Below are the code and all the weights of a small trained network. Each question names an input and a target symbol and asks about switching units off, where a switched-off unit gives its printed mean instead of its output.

import numpy as np


def w(rows, s, z=0):
    codes = np.array(rows[::2]) - 128.0
    scale = np.full(codes.shape[1], s)
    scale[-1] = z or s
    return codes * scale


def f(y):
    return y / 2 * (1 + np.tanh(0.7978845608 * (y + 0.044715 * y**3)))


def softmax(a):
    e = np.exp(a - a.max(-1, keepdims=True))
    return e / e.sum(-1, keepdims=True)


def log_softmax(a):
    a = a - a.max(-1, keepdims=True)
    return a - np.log(np.exp(a).sum(-1, keepdims=True))


def net(x, mask):
    ids = ['αβγδελμξτψω'.index(c) for c in x.split()]
    T = len(ids)
    res = E[ids] + P[:T]
    u = 0
    for l in range(2):
        r = res
        for j in range(2):
            rows = slice(3 * j, 3 * j + 3)
            q, k, v = (r @ M[l][rows].T for M in (Q, K, V))
            z = softmax(np.where(np.tri(T) > 0, q @ k.T / 3**0.5, -1e9)) @ v
            o = O[l][rows]
            res = res + np.where(mask[u + j], z, o[:, -1]) @ o[:, :-1]
        u += 2
        y = f(res @ A[l][:, :-1].T + A[l][:, -1])
        res = res + np.where(mask[u : u + 16], y, B[l][:, -1]) @ B[l][:, :-1]
        u += 16
    return log_softmax(res[-1] @ U[:, :-1].T + U[:, -1])


Q, K, V, O, A, B = {}, {}, {}, {}, {}, {}
E = w([
[82,173,151,71,160],'α',
[78,194,145,95,182],'β',
[110,193,130,100,34],'γ',
[61,58,146,61,91],'δ',
[53,143,116,193,68],'ε',
[132,105,147,66,208],'λ',
[232,2,186,134,174],'μ',
[116,81,117,238,133],'ξ',
[50,58,126,47,142],'τ',
[144,219,85,163,250],'ψ',
[103,113,72,219,233],'ω',
],0.0072)
P = w([
[125,153,243,148,142],'0',
[147,153,188,147,126],'1',
[140,145,169,148,126],'2',
[138,144,144,142,129],'3',
[130,135,126,137,133],'4',
[126,129,108,128,136],'5',
[117,124,92,125,142],'6',
[108,116,76,120,145],'7',
[102,108,61,113,150],'8',
[97,102,47,108,152],'9',
[89,94,31,99,158],'10',
[81,86,19,93,160],'11',
[88,80,3,85,163],'12',
],0.0067)
Q[0] = w([
[115,39,182,196,151],'0.h1',
[95,100,113,159,2],'0.h1',
[60,184,91,185,195],'0.h1',
[160,145,136,104,110],'0.h2',
[125,132,149,182,154],'0.h2',
[161,175,124,105,85],'0.h2',
],0.041)
K[0] = w([
[183,32,187,227,134],'0.h1',
[87,199,184,183,4],'0.h1',
[63,78,22,204,129],'0.h1',
[165,96,117,153,137],'0.h2',
[90,126,104,64,106],'0.h2',
[199,101,82,167,166],'0.h2',
],0.033)
V[0] = w([
[189,255,204,171,162],'0.h1',
[174,216,178,162,150],'0.h1',
[134,145,131,135,134],'0.h1',
[134,114,141,150,123],'0.h2',
[152,108,135,157,127],'0.h2',
[150,126,122,161,153],'0.h2',
],0.0069)
O[0] = w([
[1,81,102,119,185,248],'0.h1',
[30,99,106,125,169,205],'0.h1',
[128,131,128,128,134,173],'0.h1',
[110,126,138,142,136,127],'0.h2',
[93,145,125,144,133,3],'0.h2',
[102,158,112,148,130,15],'0.h2',
],0.0061,0.00038)
A[0] = w([
[96,181,92,143,78,72],'0.n1',
[164,79,118,148,152,92],'0.n2',
[104,151,160,170,142,53],'0.n3',
[178,39,203,68,145,90],'0.n4',
[89,87,66,137,127,142],'0.n5',
[146,141,69,113,157,126],'0.n6',
[201,185,147,221,222,44],'0.n7',
[154,144,211,127,164,50],'0.n8',
[128,132,140,110,118,77],'0.n9',
[151,85,128,149,146,61],'0.n10',
[230,149,213,168,122,3],'0.n11',
[173,134,230,118,46,18],'0.n12',
[210,192,206,244,92,49],'0.n13',
[116,119,172,136,108,109],'0.n14',
[168,248,239,85,90,93],'0.n15',
[153,171,140,159,122,63],'0.n16',
],0.014,0.0037)
B[0] = w([
[183,37,137,194,110,125],'0.n1',
[160,64,129,173,126,145],'0.n2',
[91,64,125,177,143,116],'0.n3',
[86,74,1,116,147,188],'0.n4',
[185,127,114,135,158,254],'0.n5',
[168,162,137,139,151,208],'0.n6',
[80,90,44,218,118,208],'0.n7',
[128,67,157,69,176,105],'0.n8',
[95,142,141,115,107,93],'0.n9',
[137,87,132,165,105,115],'0.n10',
[188,11,176,73,204,115],'0.n11',
[139,48,186,241,88,104],'0.n12',
[147,187,168,100,226,124],'0.n13',
[101,114,117,151,159,109],'0.n14',
[64,197,42,154,22,128],'0.n15',
[93,172,140,94,76,87],'0.n16',
],0.019,0.0027)
Q[1] = w([
[130,193,154,187,143],'1.h1',
[182,150,167,166,102],'1.h1',
[182,251,190,200,133],'1.h1',
[119,131,137,153,134],'1.h2',
[141,122,80,128,135],'1.h2',
[143,214,181,189,124],'1.h2',
],0.027)
K[1] = w([
[197,146,99,158,120],'1.h1',
[197,129,139,91,91],'1.h1',
[254,162,69,118,127],'1.h1',
[154,127,137,149,108],'1.h2',
[95,151,133,152,151],'1.h2',
[251,187,65,100,142],'1.h2',
],0.023)
V[1] = w([
[136,120,2,101,145],'1.h1',
[147,171,144,166,236],'1.h1',
[166,85,139,220,67],'1.h1',
[127,103,124,162,136],'1.h2',
[121,113,128,145,132],'1.h2',
[123,112,125,150,133],'1.h2',
],0.015)
O[1] = w([
[3,118,163,196,163,254],'1.h1',
[198,160,220,190,140,200],'1.h1',
[118,35,154,95,43,168],'1.h1',
[101,132,159,147,112,173],'1.h2',
[115,135,143,141,116,153],'1.h2',
[106,132,150,145,116,160],'1.h2',
],0.011,0.015)
A[1] = w([
[123,116,57,178,105,125],'1.n1',
[114,141,173,124,105,145],'1.n2',
[157,166,176,81,81,49],'1.n3',
[181,168,185,33,120,129],'1.n4',
[146,149,166,9,134,127],'1.n5',
[157,108,110,160,91,85],'1.n6',
[118,79,108,156,87,136],'1.n7',
[104,168,137,149,52,104],'1.n8',
[142,128,136,175,105,88],'1.n9',
[110,142,129,108,77,1],'1.n10',
[134,175,133,133,70,54],'1.n11',
[107,131,174,60,85,62],'1.n12',
[162,81,135,154,143,91],'1.n13',
[141,86,76,150,91,118],'1.n14',
[153,166,141,29,168,33],'1.n15',
[170,148,145,146,82,90],'1.n16',
],0.014,0.0071)
B[1] = w([
[173,124,159,79,67,218],'1.n1',
[104,87,127,136,67,223],'1.n2',
[4,114,130,69,55,141],'1.n3',
[254,138,47,224,75,155],'1.n4',
[102,83,9,197,230,144],'1.n5',
[131,154,93,143,121,158],'1.n6',
[211,169,66,99,161,252],'1.n7',
[103,73,106,95,152,211],'1.n8',
[174,149,178,86,105,237],'1.n9',
[152,201,177,193,137,142],'1.n10',
[97,155,180,79,106,133],'1.n11',
[247,158,124,111,106,151],'1.n12',
[67,113,107,79,135,204],'1.n13',
[55,136,202,208,161,194],'1.n14',
[125,99,248,3,137,149],'1.n15',
[60,130,179,178,150,161],'1.n16',
],0.019,0.013)
U = w([
[115,137,163,48,146,10],'α',
[198,87,151,150,178,40],'β',
[121,20,103,107,203,126],'γ',
[149,225,113,104,77,203],'δ',
[170,56,77,178,151,113],'ε',
[92,181,90,163,164,252],'λ',
[48,82,104,135,99,55],'μ',
[101,131,65,205,34,179],'ξ',
[38,181,73,45,46,188],'τ',
[121,84,237,173,116,131],'ψ',
[169,4,142,59,42,86],'ω',
],0.0038,0.0028)

Each question gives the input, a string of symbols that net reads in full, and the target symbol t.
The units are the heads (3 rows each of Q, K, V and O) and the neurons (one row each of A and B). Each row of codes is followed by its name. A weight is (code - 128) times the scale printed after its matrix; where a second scale follows, it is the last column's (O, A, B and U).
mask holds one flag per unit, layer by layer, with each layer's heads first. A switched-off unit (its flag False) gives its mean, the last column of its rows in O or B, instead of its output. The means were averaged over made-up inputs and are rounded, as every weight is.
A unit's drop is (log p(t) with every unit on - log p(t) with that unit switched off) / (log p(t) with every unit on - log p(t) with every unit switched off).
The circuit of an input: a set's keep is (log p(t) with only the set's units on - log p(t) with every unit switched off) / (log p(t) with every unit on - log p(t) with every unit switched off). Starting from the 12 units with the biggest drops (on a tie, the unit counted first), units are removed one at a time, each time the one whose removal leaves the highest keep (on an exact tie, the one counted first), for as long as the keep stays at least 0.8.
circuit, biggest first: the units of the circuit, biggest drop first
most important unit: the unit with the biggest drop
k most important neurons: the k neurons with the biggest drops, biggest first
top k neurons in layer l: the k neurons of layer l with the biggest drops, biggest first
heads that matter: for each layer, one digit per head in row order, 1 if its drop is at least 0.15 and else 0, layers parted by /
input δ ξ δ, target δ: most important unit : 0.n12
input ω β ψ λ λ α ε α μ μ τ δ, target ω: 2 most important neurons : [0.n7; 0.n3]
input γ ξ β ψ α, target ψ: circuit, biggest first : [0.h1; 1.h1; 0.n7; 1.n7]
input γ γ α α ξ τ ε τ γ ξ β ε δ, target γ: circuit, biggest first : [1.n5; 1.h1; 0.n12]
input δ ψ μ β, target ψ: circuit, biggest first : [0.n7; 0.h1; 1.h1; 1.n7]
input ξ τ ψ ψ, target ψ: circuit, biggest first : [1.h1; 1.n7]
input γ λ δ β ε ω γ γ ε ψ τ, target γ: 2 most important neurons : [1.n5; 0.n7]
input γ ξ δ, target γ: top 2 neurons in layer 0 : [0.n7; 0.n4]
input γ δ ω ψ α ξ λ, target γ: top 3 neurons in layer 0 : [0.n7; 0.n5; 0.n4]
input ψ τ ψ β α ε τ α ω, target ω: top 2 neurons in layer 0 : [0.n7; 0.n5]
input ξ ω δ ψ γ δ τ, target ξ: 4 most important neurons : [1.n4; 0.n4; 0.n3; 1.n3]
input τ δ μ τ ω α ψ ξ ω α λ, target τ: 3 most important neurons : [0.n4; 1.n1; 0.n15]
input ω ε τ, target ω: 3 most important neurons : [0.n7; 0.n3; 1.n2]
input γ ξ ψ μ ξ ψ λ δ β λ τ, target γ: circuit, biggest first : [1.n5; 1.h1; 0.n12]
input ε α ψ ω β μ, target γ: 2 most important neurons : [0.n11; 1.n13]
input ψ ψ γ, target δ: most important unit : 0.n4
input ω ω γ τ α, target τ: top 3 neurons in layer 0 : [0.n15; 0.n4; 0.n3]
input λ ψ τ τ, target λ: 2 most important neurons : [0.n5; 0.n6]
input ξ μ ω β ξ ψ τ δ ω α α ε β, target ε: top 2 neurons in layer 1 : [1.n4; 1.n5]
input δ τ ψ β β ξ ε ψ ε ε α, target ε: 2 most important neurons : [0.n7; 0.n4]
input α ψ ψ δ μ ε β α μ β, target μ: circuit, biggest first : [1.h1; 0.n2; 0.n4]
input τ ε γ ω, target ω: 2 most important neurons : [0.n7; 0.n4]
input τ ψ ω ψ ψ τ, target τ: most important unit : 0.n5
input ψ α ψ τ ω ψ λ λ γ τ τ α τ, target ψ: circuit, biggest first : [1.h1; 0.n7; 1.n7; 0.h1]
input ξ ψ ξ β ε ω β, target ω: heads that matter : 00 / 10
input δ ε λ ψ α α ω ξ, target ψ: circuit, biggest first : [0.n4; 1.h1; 1.n7]
input α α τ, target α: 2 most important neurons : [0.n7; 1.n15]
input δ γ ψ ω γ ψ ξ μ λ, target δ: most important neuron : [0.n12]
input ω α λ β, target λ: 2 most important neurons : [0.n4; 0.n7]
